A =
[[ -9  -7   2  12 -24 -16  20  10   5   3 -11]
 [ 15  15  15   8 -12  17  16  11  11  19  12]
 [  9  10  19  13 -13  13  21   6   6  23   8]
 [ -9  -4  44  34 -11   7  45 -19 -19  52  -4]
 [ 42  38   0 -12  -6  40  -6  32  35   3  34]
 [ 70  60 -39 -44  -7  51 -43  69  72 -39  53]
 [-38 -29  64  57 -16 -16  71 -44 -46  73 -27]
 [-28 -20  51  45 -16 -11  58 -31 -33  59 -20]
 [ 59  52 -26 -33  -7  46 -30  56  59 -25  46]
 [ -7  -4  12  16 -20  -8  24   4   1  15  -7]
 [ 55  48 -17 -26  -6  46 -23  48  52 -16  43]
 [-19 -14  20  25 -22 -18  35  -6 -10  23 -17]
 [-18 -14  10  20 -25 -21  28   1  -4  12 -17]
 [ 56  49 -26 -31  -9  42 -29  55  58 -26  42]
 [ 44  41   9  -8  -2  48  -2  26  30  15  38]
 [ 28  25  -2  -6 -12  23  -1  27  28   0  21]]
A[-16, 0] -> -9
A[3, 4] -> -11
A[10, -3] -> 52
A[-5, -10] -> -14
A[-1, -7] -> -12
A[0] -> [-9, -7, 2, 12, -24, -16, 20, 10, 5, 3, -11]
A[:, -11] -> [-9, 15, 9, -9, 42, 70, -38, -28, 59, -7, 55, -19, -18, 56, 44, 28]
A[-13, -8] -> 34
A[-9, -2] -> 59
A[9, -4] -> 4
A[15, -8] -> -6
A[-2, 8] -> 30
A[-6, -11] -> 55
A[-11] -> [70, 60, -39, -44, -7, 51, -43, 69, 72, -39, 53]
A[:, -4] -> [10, 11, 6, -19, 32, 69, -44, -31, 56, 4, 48, -6, 1, 55, 26, 27]
A[4] -> [42, 38, 0, -12, -6, 40, -6, 32, 35, 3, 34]
A[7, 1] -> -20
A[-16, 3] -> 12
A[:, 2] -> [2, 15, 19, 44, 0, -39, 64, 51, -26, 12, -17, 20, 10, -26, 9, -2]
A[4, -9] -> 0
A[-12, 3] -> -12
A[-2, -1] -> 38
A[2, -6] -> 13
A[-14] -> [9, 10, 19, 13, -13, 13, 21, 6, 6, 23, 8]
A[-8, -6] -> 46
A[0, 5] -> -16
A[-14, -5] -> 21
A[-10] -> [-38, -29, 64, 57, -16, -16, 71, -44, -46, 73, -27]
A[14, 9] -> 15
A[-4] -> [-18, -14, 10, 20, -25, -21, 28, 1, -4, 12, -17]
A[11, 7] -> -6
A[0, -9] -> 2
A[:, 3] -> [12, 8, 13, 34, -12, -44, 57, 45, -33, 16, -26, 25, 20, -31, -8, -6]
A[:, -2] -> [3, 19, 23, 52, 3, -39, 73, 59, -25, 15, -16, 23, 12, -26, 15, 0]
A[-7] -> [-7, -4, 12, 16, -20, -8, 24, 4, 1, 15, -7]
A[1, 7] -> 11
A[:, -7] -> [-24, -12, -13, -11, -6, -7, -16, -16, -7, -20, -6, -22, -25, -9, -2, -12]

M =
[[ 59 -15  52  57  -2  52]
 [-17  91 -51 -54  94 -31]
 [ 20  14  25  25  13  17]
 [  5  46  -6  -8  46  -3]
 [ 15   0  41  39 -10  19]
 [ 12  38   1   0  40   4]
 [ 67 -39  77  81 -30  65]
 [ 37  36   2   5  52  21]
 [-25  45  -3  -9  26 -22]
 [ 62 -48  86  90 -46  64]]
Rows and columns are counted from 0.
(0, 0) => 59
(9, 5) => 64
(8, 3) => -9
(0, 2) => 52
(5, 4) => 40
(6, 1) => -39
(1, 2) => -51
(6, 5) => 65
(2, 1) => 14
(9, 2) => 86
(4, 2) => 41
(3, 1) => 46
(4, 0) => 15
(5, 5) => 4
(3, 5) => -3
(0, 5) => 52
(5, 1) => 38
(3, 4) => 46
(6, 0) => 67
(4, 4) => -10
(2, 2) => 25
(6, 4) => -30
(5, 3) => 0
(2, 5) => 17

X =
[[ 12 -30  -4   5 -39  46 -29]
 [ 30  58   5  34  19 -10 -16]
 [-18  16 -21 -38   7 -79 -23]
 [ -5  44  11   2  47 -45  30]
 [-20   7 -29  26  28 -11  13]
 [-10   9  29  34   3  26  15]]
X[0, 0] = 12
X[-1, 4] = 3
X[-2, 3] = 26
X[-2, -3] = 28
X[:, 1] = [-30, 58, 16, 44, 7, 9]
X[3, -2] = -45
X[3, -5] = 11
X[-6] = [12, -30, -4, 5, -39, 46, -29]
X[-2, -7] = -20
X[-1, 1] = 9
X[-3] = [-5, 44, 11, 2, 47, -45, 30]
X[-6, 5] = 46
X[5, 6] = 15
X[5, -5] = 29
X[-5, 0] = 30
X[-4, 5] = -79
X[-5, -4] = 34
X[-6, 6] = -29
X[-3, -3] = 47
X[1] = [30, 58, 5, 34, 19, -10, -16]
X[-5, 2] = 5

a =
-0.07  -0.20  -0.04   0.16  -0.04   0.04   0.05   0.18   0.15  -0.15  -0.01   0.13  -0.07
 0.02   0.01  -0.01  -0.05   0.02  -0.01  -0.04  -0.05  -0.05  -0.01  -0.03  -0.04  -0.03
-0.04  -0.04   0.01  -0.01   0.00  -0.01   0.01  -0.02  -0.03  -0.06  -0.05   0.01  -0.02
a[-3][-13] -> -0.07
a[1][-7] -> -0.04
a[-3] -> [-0.07, -0.20, -0.04, 0.16, -0.04, 0.04, 0.05, 0.18, 0.15, -0.15, -0.01, 0.13, -0.07]
a[2][-8] -> -0.01
a[:, -2] -> [0.13, -0.04, 0.01]
a[0][-7] -> 0.05
a[2][-4] -> -0.06
a[0][-11] -> -0.04
a[-3][-10] -> 0.16
a[0][-9] -> -0.04
a[:, 12] -> [-0.07, -0.03, -0.02]
a[1] -> [0.02, 0.01, -0.01, -0.05, 0.02, -0.01, -0.04, -0.05, -0.05, -0.01, -0.03, -0.04, -0.03]
a[-3][8] -> 0.15
a[-1][3] -> -0.01
a[-2][-12] -> 0.01
a[1][2] -> -0.01
a[-2][-6] -> -0.05
a[:, -5] -> [0.15, -0.05, -0.03]
a[-1] -> [-0.04, -0.04, 0.01, -0.01, 0.00, -0.01, 0.01, -0.02, -0.03, -0.06, -0.05, 0.01, -0.02]
a[2][12] -> -0.02
a[:, 9] -> [-0.15, -0.01, -0.06]
a[:, 1] -> [-0.20, 0.01, -0.04]
a[:, -9] -> [-0.04, 0.02, 0.00]
a[-3][9] -> -0.15
a[:, 10] -> [-0.01, -0.03, -0.05]
